In the rows, zero is written as 128.
Each row of numbers belongs to one of the objects below and depends on some of the facts about them. Some rows are named. Which object is each other row?

Some rows with their names:
lesa: [ 95 127 118 109 150 117 126 132 153 144 137 131 118 117 154 124 122  97
 109 117 171 129 164 118 117 139 143]
fero: [101 127 160 108 126 116 129 125 131 116 153 155 116 126 123 126 123 113
 112 136 161 128 157 117 119 131 142]
nekur: [ 96 124 100 144 116 117 127 109 112 166 115 122 140 168 121 116 144 109
 109 118 100 124 149 147 122 124 127]
skavotran: [165 121 106 111 132 113 129 112 148 102 104 124 114 141 122 164 118 148
 109 111  92 126 115 145 114 126 116]
vubra: [158 125 104 112 123 117 144 183 129  99 211 164 116 142 118 131 192 133
 135 180  98 127 137 119 115 142 147]
bogi: [126 128 107 140 142 134 133 115 131 124 129 124 115 130 124 123 122 107
 129 116 127 125 114 139 141 136 122]
brefesi: [152 126 146 113 117 126 135 145 122 108  97 125 114 123 121 122 127  98
 114 116 103 126 179 123 122 133 119]
klasum: [165 125 167 114 112 130 141 154 116 104  98 131 115 119 123 127 129  92
 111 116 104 127 202 121 125 138 118]
resker: [110 128 105 129 115 134 127 126 147 129 121 122 115 130 125 126 125 135
 123 116 100 126 117 145 123 117 119]
brifem: [128 125 101 134 116 143 127 149 143 105 111 122 116 115 134 169 123  97
 109 122 101 127 104 149 214 119 116]
gezos: [ 93 129 107 114 150 118 126 134 160 149 127 126 117 119 167 120 120 100
 108 117 161 128 158 119 116 138 139]
fizan: [156 129 106 121 116 122 129 150 138 113  92 123 115 131 126 118 125  92
 126 112 101 128 155 134 120 133 119]
flalun: [136 133 112 127 128 121 129 116 144 102 123 136 117 164 124 130 153 114
 129 119 100 122 121 121 126 119 118]
klabul: [167 126 102 120 133 118 143 205 136  97 222 152 115 138 120 120 198 125
 134 176  99 135 135 121 115 146 144]
toskun: [164 127 149 120 113 132 135 155 123 110  94 125 115 118 120 119 125  94
 112 115 101 126 195 124 123 137 116]
grule: [101 127 118 112 129 118 128 127 145 128 132 128 115 125 125 123 125 105
 111 119 139 127 144 119 120 130 131]
flena: [128 124 104 110 117 134 129 148 126  98 138 136 116 116 122 185 125  99
 112 157 101 128 111 124 231 118 116]
vafiman: [119 129 107 108 117 115 129 125 138 104  98 129 117 146 122 125 134 124
 150 119 112 125 118 123 125 118 139]
bebrobas: [127 124 123 108 117 130 132 141 118  96 150 153 116 119 122 193 127 105
 113 173 118 130 111 121 243 120 118]
tiskon: [117 126 146 109 115 121 129 121 127 107 142 138 115 138 120 126 135 139
 128 124 117 125 123 123 122 120 124]

Some facts about the objects:
ζ furer <- klukobru, kero, klofil, likogral, kiso
ζ plaplem <- skavotran, fufletil, britruk, zubren, guki, medrik
ζ klidror <- braskos, tiskon, rotram, stoflobren
ζ zorugra <- grizer, nafa, rastok, sostun
ζ flomalil <- dritrar, brirul, grugam, zemedro, flogak, nanu
ζ brerom <- broplam, zorugra, zupodruk, zinom, pavute
ζ dromo <- tustu, brifem, broskezum, tobrebe, nobe, brumustek, grogik
ζ vafiman <- gropek, lalik
ζ fizan <- keplanol, bupal, lepos, bripu, toskun, klasum
ζ nusta <- damim, rotir, furer, dusim, plebur, bogi
ζ drodres <- klaros, kludror, kekifan
ζ sibrek <- gegrem, drudrimer
ζ kubi <- fero, kloflil, plubram, tanakli, fudro, drarur, beklo, grule
ζ skidan <- pode, vubra
ζ dudok <- klegun
ζ fudro <- lesa, draster, gezos, grunin, flato, gapo, vikledrak, madros, tiklu, baskis, dabar
ζ stididrir <- fleklim, ruga, nekur, stasom, diven
ζ nugros <- butra, fofem, nudro, resker, naflo
ζ geplogre <- plekan, podise, baploplem, pobruvo, gugrum, kleke
ζ deki <- bivik, degrir, kudra, budino, draflodre
ζ fikesi <- nituklu, fadre, saskagak, flalun, drodres
ζ fopal <- seke, vegris, skaplas, plaflus, dromo, raskil, dromokan, zubruto, tazor
ζ nanu <- namopes, truklur, skito, rivim, foru, bazes, flebri, vebri, pegri
ζ skaplas <- vivin, flaski, gifluma, taskal, pigudu, tubo
ζ drodran <- somaflil, plogrin, notratra, lustusam, fizan, riskes, relos
ζ plestul <- digrugar, klabul, dilukler, plafu, dobropli, treral
ζ muvak <- pafar, stididrir, geplogre
ζ gridul <- plestul, dimam, zatramul, skidan, zibre, degur
ζ vuskul <- tuplik
ζ sebrom <- keski, buno, dapas
ζ tazor <- sifis, bretre, bebrobas, logrume, flena
ζ lubi <- klidrur, mebru
ζ suful <- kede, klobaken
ζ fimor <- tridror
ζ fofa <- sebrom, veme, nodedrir, zisar, tagis
ζ klobaken <- vuflar
ζ lalik <- vidu
ζ tagis <- gutrik, dregrum, tefa
ζ fiske <- katrul, flerifi, plaplem
ζ somaflil <- brefesi
ζ plebur <- siku
β:
klukobru likogral kero kiso klofil
dritrar flogak brirul nanu zemedro grugam
tustu brifem broskezum grogik tobrebe nobe brumustek
gropek lalik
pode vubra
draster dabar gezos madros lesa gapo flato tiklu baskis grunin vikledrak
pafar geplogre stididrir
britruk skavotran fufletil zubren medrik guki
plubram tanakli beklo grule fudro kloflil fero drarur
sifis logrume bretre flena bebrobas
lepos bripu toskun klasum bupal keplanol
taskal flaski tubo gifluma vivin pigudu
skito bazes flebri namopes rivim foru pegri vebri truklur
veme tagis sebrom zisar nodedrir
mebru klidrur
resker nudro fofem naflo butra
pobruvo gugrum plekan podise kleke baploplem
zinom zorugra broplam pavute zupodruk
skidan degur zibre dimam zatramul plestul
tefa dregrum gutrik
rotram stoflobren tiskon braskos
plafu dobropli treral digrugar klabul dilukler
klobaken kede
rastok sostun nafa grizer
raskil plaflus seke vegris zubruto dromokan tazor dromo skaplas
dapas buno keski
relos fizan plogrin somaflil notratra riskes lustusam
diven nekur fleklim ruga stasom
plebur bogi dusim rotir furer damim
plaplem flerifi katrul
kekifan klaros kludror
drudrimer gegrem
draflodre budino bivik degrir kudra
drodres saskagak flalun fadre nituklu

Rows to name:
No name comes twice in this set of rows, the named rows included.
[148 126 127 122 114 128 128 141 131 115  97 124 115 124 123 122 124  98
 113 115  99 126 158 128 121 131 118] -> plogrin
[102 129 110 110 139 116 128 126 146 119 109 135 118 138 123 126 124 107
 121 119 142 127 129 122 123 128 145] -> kubi
[ 98 150 110 110 115 117 151 113 148 103  96 141 116 124 115 141 119  98
 148 150  97 124 135 129 123 126 151] -> nanu
[110 127 160 109 115 117 151 115 125  99 142 163 114 123 116 149 122 105
 132 169 103 125 153 119 122 126 143] -> grugam
[ 95 133 116 108 154 115 127 130 153 128 116 142 122 124 130 123 126  97
 112 120 179 134 147 118 121 136 158] -> fudro
[131 141 110 117 138 118 129 114 146  97  96 136 119 175 120 126 158 114
 148 118 101 125 117 120 126 119 118] -> fikesi
[ 99 127 145 109 126 117 128 127 135 120 147 146 116 124 123 121 121 111
 112 127 156 126 157 120 117 130 139] -> kloflil
[111 138 107 110 118 115 136 113 144 107  98 132 115 137 121 127 125 100
 147 127  99 126 117 128 125 122 144] -> flomalil
[108 127 146 110 115 117 147 115 131 101 131 151 116 122 117 141 123 102
 130 156 101 126 150 121 122 125 140] -> zemedro
[164 125 102 108 138 116 147 193 135  99 194 167 120 151 119 122 200 125
 153 177 103 138 125 120 120 140 160] -> plestul
[143 136 150 118 141 117 137 112 134  97 142 169 119 186 121 156 185 121
 138 152 101 119 137 118 126 117 115] -> kludror
[109 129 109 120 118 117 136 113 143 115 115 127 116 123 119 134 120  99
 127 132  98 124 133 133 121 125 133] -> brirul
[130 144 107 158 171 143 141 113 129 131 133 123 113 124 143 119 120  98
 134 113 144 126 116 150 165 149 121] -> klukobru
[134 129 135 118 126 118 130 111 135 100 133 149 116 167 123 133 159 120
 129 132 100 121 127 120 124 117 116] -> fadre
[130 129 185 123 162 128 169 113 112  97 178 148 114 130 119 122 125 117
 141 138 198 125 120 120 203 150 139] -> klofil

Now the same objects, written a new way:
Some objects and their rows:
resker: [128 141 126 121 110 134 115  97 112 122 125 125 140 122 116  93 137 120
 162 173 159 125 122 106 132 115 134 105 129 135 131]
degur: [127 173 128 130 116 123 117 138  92 128 127 153 151 159 136  99 150 146
 125 138 169 106 154  70 104  92 140 132 102 137 120]
podise: [118 160 200 189 128 128 117 110 149 119  89 117  85 124  97  74 120 121
 156  84  61 138 150 115 197 120  96 182 116 126  89]
gropek: [129 142 125 123 112 133 122 100 115 124 122 123 141 123 115  99 138 120
 169 171 158 123 123 108 134 112 137 109 128 135 135]
flebri: [199 158 136 127 153 133 162 121 139 162 113 175 118 110 136 141  90 105
 135 187 140 231 149  73 125 128  86  84 101  76 206]
plafu: [132 207 129 128 113 116 114 151  67 115 131 169 164 183 154  79 170 159
 116 140 198  90 179  30  96  64 146 140  80 146 115]
plekan: [123 166 202 187 124 131 116 102 146 118  89 114  93 121  95  62 123 116
 174 100  72 141 149 107 202 115 101 173 110 132  89]
plogrin: [133 100 126 167 142 164  99 130 102 123 131 135 101 134  95 107 182 119
 117 148 159 118 133 143 144 146 133  86 121 119 139]
taskal: [ 55 126 105  82 173  95 148 122 131  99 130  87 164 117 111 123 140 117
 165 184 181 173 175  97 167 159 183 138 152 158 130]
tagis: [141 164  92  94 118 170 130 103  97 132 133  82 133 200 138 172 122 148
 163 172 109 116  56 154 173  96 147 116  96 111 109]
saskagak: [118 165 117 129 107 148  88  72 133 149 129 143 140 102 122 111 158 135
 166 137 154 126 103 130  99 135 113 152 161 150 164]
damim: [ 97 117 128 115 105 113 155 141 119 145  93 166 124 121 129 126 128 113
  70 106  50  92 123 154  96 162 116 122 156 113 127]
keski: [120 141 110 116 151 167 118  92  86 158 126 123  95 214 132 207  90 170
  83 128  72 120  40 136 146 161 138 156 137  91  84]
brerom: [163 129  94 109  96 146 119 171 165 113 136  82 136 125 107 132 104 142
 154 124 120 108 121 148  97 128 109 106  95 137 106]
nusta: [127 142 106  92  81 121 162 155 130 127 104 120 155 122 140 123 148 108
 134 135  81  87 120 176 125 119 121  98 112 124 143]
braskos: [128 123 131 137 133 130 121 140 136 138 130 145 108 131 130 153 120 139
  91  87  96 120 117 139 101 149 110 149 142 129 127]
flato: [149  41 148 167 123  98 113  99 125 156 146 149 171  88 190 119  78  87
 108  93 180 124  94 161 119  73 168 171 138  69  93]
vafiman: [153 144 110 113 105 140 138 153 144 121 136  98 139 130 135 143 137 132
 150 119 112 111 121 169 133 104 114 115 102 135 136]
gutrik: [122 139 112 115 149 170 120  94  86 155 133 125  89 216 133 208  91 170
  82 130  69 122  39 135 148 158 138 157 139  93  81]
flena: [ 59 111 108  93 185  95 151 155 149 108 137 100 141 122 127 165 129 130
 115 117 137 166 173 124 144 186 163 166 170 153 124]

Rows to name:
No name comes twice in this set of rows, the named rows included.
[172 119  84 103  76 152 106 171 173 101 136  67 144 119  80 108  75 145
 180 149 142 100 128 125  78 127 104  89  85 140  88] -> zorugra
[131 160 136 134 132 121 119 161 105 134 134 164 129 163 149 132 139 159
  75  88 132  99 151  88  90 115 124 157 116 134 115] -> zatramul
[130 201 131 133 121 115 116 167  74 122 129 177 153 187 155 102 161 168
  86 108 173  86 174  43  84  79 138 154  91 144 112] -> treral
[130 169 134 138 135 120 120 184  98 134 133 174 129 181 156 140 144 170
  56  65 126  91 165  84  76 108 123 173 109 137 112] -> vubra
[132  91 128 174 155 164 101 152 112 129 135 144  86 135 104 135 170 129
  83 108 129 116 126 163 126 166 118 107 130 116 136] -> riskes
[118 151 118 139 126 148  92 108 148 155 130 154 117 110 132 156 145 147
 112  75 104 125 101 157  76 162  97 184 177 145 160] -> nituklu
[140 111 110 126 109 140 100 139 148 123 123 113 120 120  82 108  82 142
 135 140 132 113 126 100  76 154 109 112 123 130  88] -> broplam
[126 162 169 155 112 131 118  91 127 117 104 114 120 119  95  63 133 115
 189 150 121 132 139 100 184 104 120 138 113 133 108] -> pafar
[136  68 128 203 170 183  83 166  97 120 140 144  69 140  85 123 209 122
  70 114 151 110 138 179 144 179 125  83 124 107 139] -> bupal
[138  77 143 154 132 112 116 127 134 154 139 148 132 110 163 151  92 115
  84  73 126 121 108 161 107 120 135 171 146  92 102] -> drarur
[129 193 128 127 110 118 117 140  74 123 129 159 164 172 147  83 161 149
 124 144 192  98 167  46 103  75 148 135  93 144 119] -> pode
[152 152 109 105  94 143 136 133 137 111 132  93 156 128 132 118 151 120
 190 159 143 115 121 155 144  84 126  97  93 141 145] -> klobaken

The same objects again, as new rows of numbers:
Named rows:
degrir: [124 135 157 120 146 126 126 141 132 114 125 120 118 125 148 112 142 131
 148 143 144 131 144 124 132 140 116 148]
vegris: [ 67 120 194 105 120 113 188 121 124 136 110 124 119 145 150 128 146 140
 136  89 132 126 146 132 153 153 148  69]
baskis: [ 41 125 112 142 143 146 186 181 139 136 106  91 114 128 148 139 137 147
 133 144 134 110 142 149 135 116  85 194]
gugrum: [169 154 119 102 134 124  68 143 127  94 123 116 219 121 141 177 125 147
 153 145 152 128 135 102 149 109 139 153]
plestul: [ 65 131 164 133 152 141  26  78 111 143  98 107  87 151 124 151 120 137
 139  89 135 126 155  96 150 160 153 109]
stoflobren: [123 150 158 129 136 125 101 159 129 114 125 126 124 118 149 127 132 133
 154 149 141 136 138 121 136 137 115 147]
fudro: [ 40 113 135 134 125 149 140 129 130 135 103 102 136 151 150 112 134 152
 137 102 133  97 137 127 148 133 109 139]
drarur: [ 73 133 128 130 143 135 157 175 138 126 115  99 103 129 144 143 132 142
 137 139 138 119 146 147 135 128  95 172]
truklur: [111 136 141 116 134 123 105 212 171 156 137 125  73 126 137 172 139 108
 142  72 154 139 148 130 123 116 111 164]
namopes: [119 129 156 113 140 123  85 189 165 151 147 131 103 124 144 133 141 107
 152  92 158 132 134 127 118 121 114 160]
pegri: [109 133 144 112 136 117  78 206 167 154 143 121  75 128 136 165 133 110
 146  79 158 130 138 140 120 121 106 163]
resker: [126 152 160 125 136 129  93 170 126 124 127 126 119 116 145 102 136 132
 153 150 141 136 144 127 137 137 104 143]
plebur: [118 148 172 111 111 140  78 146 128 128 122 132 124 133 146  82 129 136
 155 108 130 131 162 118 149 150 118 113]
buno: [134 152 160 128 133 126 100 159 129 113 128 127 121 117 151 115 132 132
 158 151 139 138 145 123 131 142 112 152]
taskal: [ 82 140 194 120 125  95 209 180 115 145 118 123 112 110 152 121 155 135
 143 139 134 141 137 164 136 146 120  94]
fleklim: [171 142 123  94 136 126  71 129 132  94 122 117 206 125 139 165 134 149
 148 148 158 131 139 109 144 110 134 155]
tuplik: [123 144 156 124 139 124 111 154 131 118 123 122 114 123 145 121 138 133
 149 140 143 134 143 127 134 138 113 147]
kubi: [ 66 128 153 122 124 145 113 134 130 130 110 116 134 146 147 117 129 146
 141 105 133 112 141 114 154 136 121 124]
dudok: [ 98 137 167 115 122 135  92 127 130 123 114 126 120 146 143 124 129 140
 145  94 136 125 148 107 156 145 135 103]
sibrek: [ 98 136 168 115 121 135  95 127 129 123 114 127 121 146 143 125 130 140
 144  94 135 125 148 107 156 145 134 104]

Name these rows:
No name comes twice in this set of rows, the named rows included.
[153 140 158 114 134 125 126 146 136 112 133 123 114 116 154  75 143 128
 160 153 139 137 165 141 115 152 102 170] -> kiso
[156 145 162 115 127 127 105 149 137 112 134 127 111 113 152  79 146 132
 160 162 142 145 162 143 114 148  98 171] -> kero
[145 157 159 123 131 128  91 174 127 120 131 128 116 110 148  85 137 129
 159 157 139 141 153 133 128 143  96 156] -> britruk
[ 90 154 167 154 174 144  12 103 107 139 115 111 106 114 132 143 117 130
 152 163 138 147 146 104 131 151 135 145] -> dobropli
[116 130 144 116 133 112  80 197 161 155 138 125  80 129 138 155 141 109
 149  73 159 127 132 133 117 123 114 165] -> foru
[ 52 123 184 105 115 103 194 140 126 139 105 114  93 148 144 162 139 143
 130  75 131 125 150 150 155 154 143  67] -> tazor
[105 146 171 115 118 140  76 142 125 128 118 132 126 138 142 102 128 138
 149 101 133 128 150 108 158 144 126 101] -> drodres
[ 45 119 114 141 142 136 160 166 130 134 106  92 122 132 149 121 140 148
 139 145 140  99 126 150 129 124  88 194] -> gapo
[104 137 163 134 167 136  75 110 119 129 118 112 108 123 138 122 132 129
 147 151 142 137 150 114 130 148 128 145] -> dimam
[ 53 117 120 148 143 142 161 161 130 133 110  94 133 128 154 107 141 148
 140 152 140 101 129 149 126 124  85 188] -> lesa
[110 134 173 108 118 139  84 117 134 119 118 131 121 144 145 111 133 141
 147 106 138 131 153 109 150 147 131 110] -> sebrom
[ 86 143 142 135 137 140 120 178 127 132 122 114 135 116 149  96 135 140
 150 160 138 122 134 138 137 126  89 165] -> plubram
[ 82 141 142 140 138 136 125 168 129 123 121 113 139 118 153 122 132 141
 150 159 137 121 129 132 134 126 101 169] -> tanakli
[ 97 143 171 120 118 136  82 131 129 122 116 130 131 143 146 130 124 140
 149  99 132 127 144 100 159 144 138 101] -> lalik

The same objects again, as new rows of numbers:
Named rows:
zibre: [117 121 161 184 106 113 154 145 183 173 106  72  82 101 178 154 140 148
 119 115  97 120  97 134 132 114 149 197  68 109 144 129 141 161]
plogrin: [101 148 155 157 122 137 160 143 162 139 122  58 115 130 165 177 153 134
 129 103  89 123 128 138 123 119 141 203  77 101 134 159 172 156]
vebri: [121 139 118 183  87  94 176 193 136 137 103  88 104 118 176 205 148 177
 104 139 111 136 124 201 128  86  93 221 106 120 126 173  95 131]
gropek: [113 130 118 166 127 124 154 150 190 126 118  75  94  79 143 178 140 138
 131 117  91 133 128 140 142 112 138 187  91 124 133 131 164 147]
tanakli: [121  96 112 148 125 130 155 168 172 136  92  41  92  90 150 164 134 131
 123 119  89 111 126 125 141 123 128 183  77 125 126 151 156 141]
stasom: [114 138 125 171 138 117 140 107 167 176 113  70  73 121 146 197 148 127
 122 105 112 129 122 147 107 122  80 203  74 140 129 133 110 158]
drodran: [103 150 165 144 151 123 123 162 127 136 136  62 107 108 188 189 171 122
 123 127  92 125 152 169 110 118 153 184  81 115 144 139 181 137]
fadre: [111 143 144 179 115 119 146 138 167 153 102  65  72 117 153 186 141 137
 133 120 105 119 122 134 122 112 133 196  99 117 116 155 140 147]
flomalil: [123 146 151 188 148  91 135 193 118 128 112  69  95  90 154 186 155 159
 115 152 107 123 140 182 130  96 127 175  75 127 148 129 148 129]
dritrar: [121 133 115 183 120 110 169 174 174 113 114  74 103  86 129 189 137 163
 125 121  97 142 128 164 155 102 124 186  82 122 136 133 166 143]
sebrom: [109 152 167 181 160 114 130 164 139 142 116  69  93  81 159 160 156 129
 126 152  99  96 135 131 114 109 148 174  82 125 150 129 145 141]
nituklu: [124 142 138 159 111 118 145 124 174 154 103  72  81 124 168 189 149 135
 128 125 111 120 118 148 114 102 117 182  91 122 123 156 128 140]
dusim: [112 149 145 184 128 129 164 137 183 139 104  75  98 100 137 165 139 134
 133 136  97 100 119 106 125 105 135 185 104 116 130 160 136 151]
medrik: [125 147 141 162 112 121 148 118 181 153 103  77  81 121 163 190 147 131
 130 134 111 114 116 139 114  99 119 177 105 122 122 163 126 140]
klidrur: [116 120 130 170 131 116 153 140 174 142 103  68  97  89 139 170 140 136
 122 120  86 129 124 136 137 114 134 187  91 118 136 153 160 156]
flena: [ 98 157 127 158  99  96 119 120 158 135  88  66  62 104 139 153 136 148
 137 103  97 132 130 135 109  95 139 207  80 116 101 155 136 139]
fero: [116 109 111 132  91 136 146 180 162 142 100  63  79 120 199 174 140 134
 111 126 110 106 126 144 110 115 109 202 103 132 113 166  93 131]
tubo: [ 96 155 128 155 107  99 131 124 163 126  91  70  87  92 131 130 136 151
 132 101  87 126 125 122 112  93 138 207  61 112 117 149 139 145]
stoflobren: [116 120 128 170 131 116 154 140 175 142 103  69  98  89 139 170 140 136
 122 120  86 130 123 135 136 115 133 186  92 118 136 153 160 155]
dregrum: [117 123 131 172 134 118 155 137 179 142 104  72  98  87 137 172 140 133
 124 126  87 125 123 129 136 114 136 181 103 118 137 157 158 156]

Rows to name:
No name comes twice in this set of rows, the named rows included.
[100 154 157 150 113 138 150 136 153 145 126  51 100 153 178 206 158 128
 134  96  95 134 137 157 118 125 146 208  93  99 116 169 182 150] -> klasum
[102 140 132 137 123 143 158 147 178 118 143  63 122 114 166 198 157 128
 133  94  81 148 143 161 137 124 151 198  87 105 135 146 206 151] -> lepos
[103 139 136 134  98 135 148 151 155 144 129  82 104 143 207 193 159 132
 111 111 100 134 135 168 103 114 124 213 115 112 124 178 126 149] -> lustusam
[127 135 113 196 117  99 179 189 163 106 113  73 108  93 120 197 137 179
 121 125 101 148 128 182 164  96 116 186  76 121 137 135 166 141] -> skito
[129 126 126 199 123  91 177 180 147 122  98  66 111 103 117 189 138 177
 113 128  96 144 124 175 159  99 112 184  78 114 140 157 162 150] -> bazes
[116 117 129 155 116 136 160 172 169 138  94  39  91 108 158 158 134 136
 128 118  98  94 119 113 130 120 125 193  64 121 123 146 138 138] -> beklo
[101 142 167 135 164 128 126 159 123 130 141  53 127 108 182 189 176 116
 120 118  77 137 159 174 120 128 163 182  79 106 154 148 216 147] -> fizan
[ 90 160 122 126 109  79  88 151 116 132 100  93  73  64 191 139 160 141
 116 135  92 128 151 172  76  78 136 219  90 132 120 147  93 115] -> dromo
[ 98 152 159 147 122 143 162 141 158 136 131  54 125 142 173 184 159 131
 129  95  85 127 133 144 121 123 145 207  75  96 134 164 185 157] -> toskun
[119 133 130 180 138 125 161 129 192 134 100  82  99  80 124 173 138 127
 130 145  88 112 123 110 135 105 139 170 130 121 132 171 151 154] -> likogral
[113 138 124 172 141 118 140 105 167 177 114  71  72 120 144 197 148 127
 122 104 112 130 122 147 105 124  78 205  72 141 129 131 109 158] -> kleke
[123 101 142 175 101 110 149 151 208 166 117  84  74  72 186 164 138 150
 120 111  94 146  97 155 150 115 163 188  75 115 150 104 160 158] -> plafu
[116  93  97 118  84 142 156 199 159 147  90  46  82 106 217 177 139 130
 116 131 106  92 127 142 111 117 104 217  96 135 106 166  86 112] -> tiklu

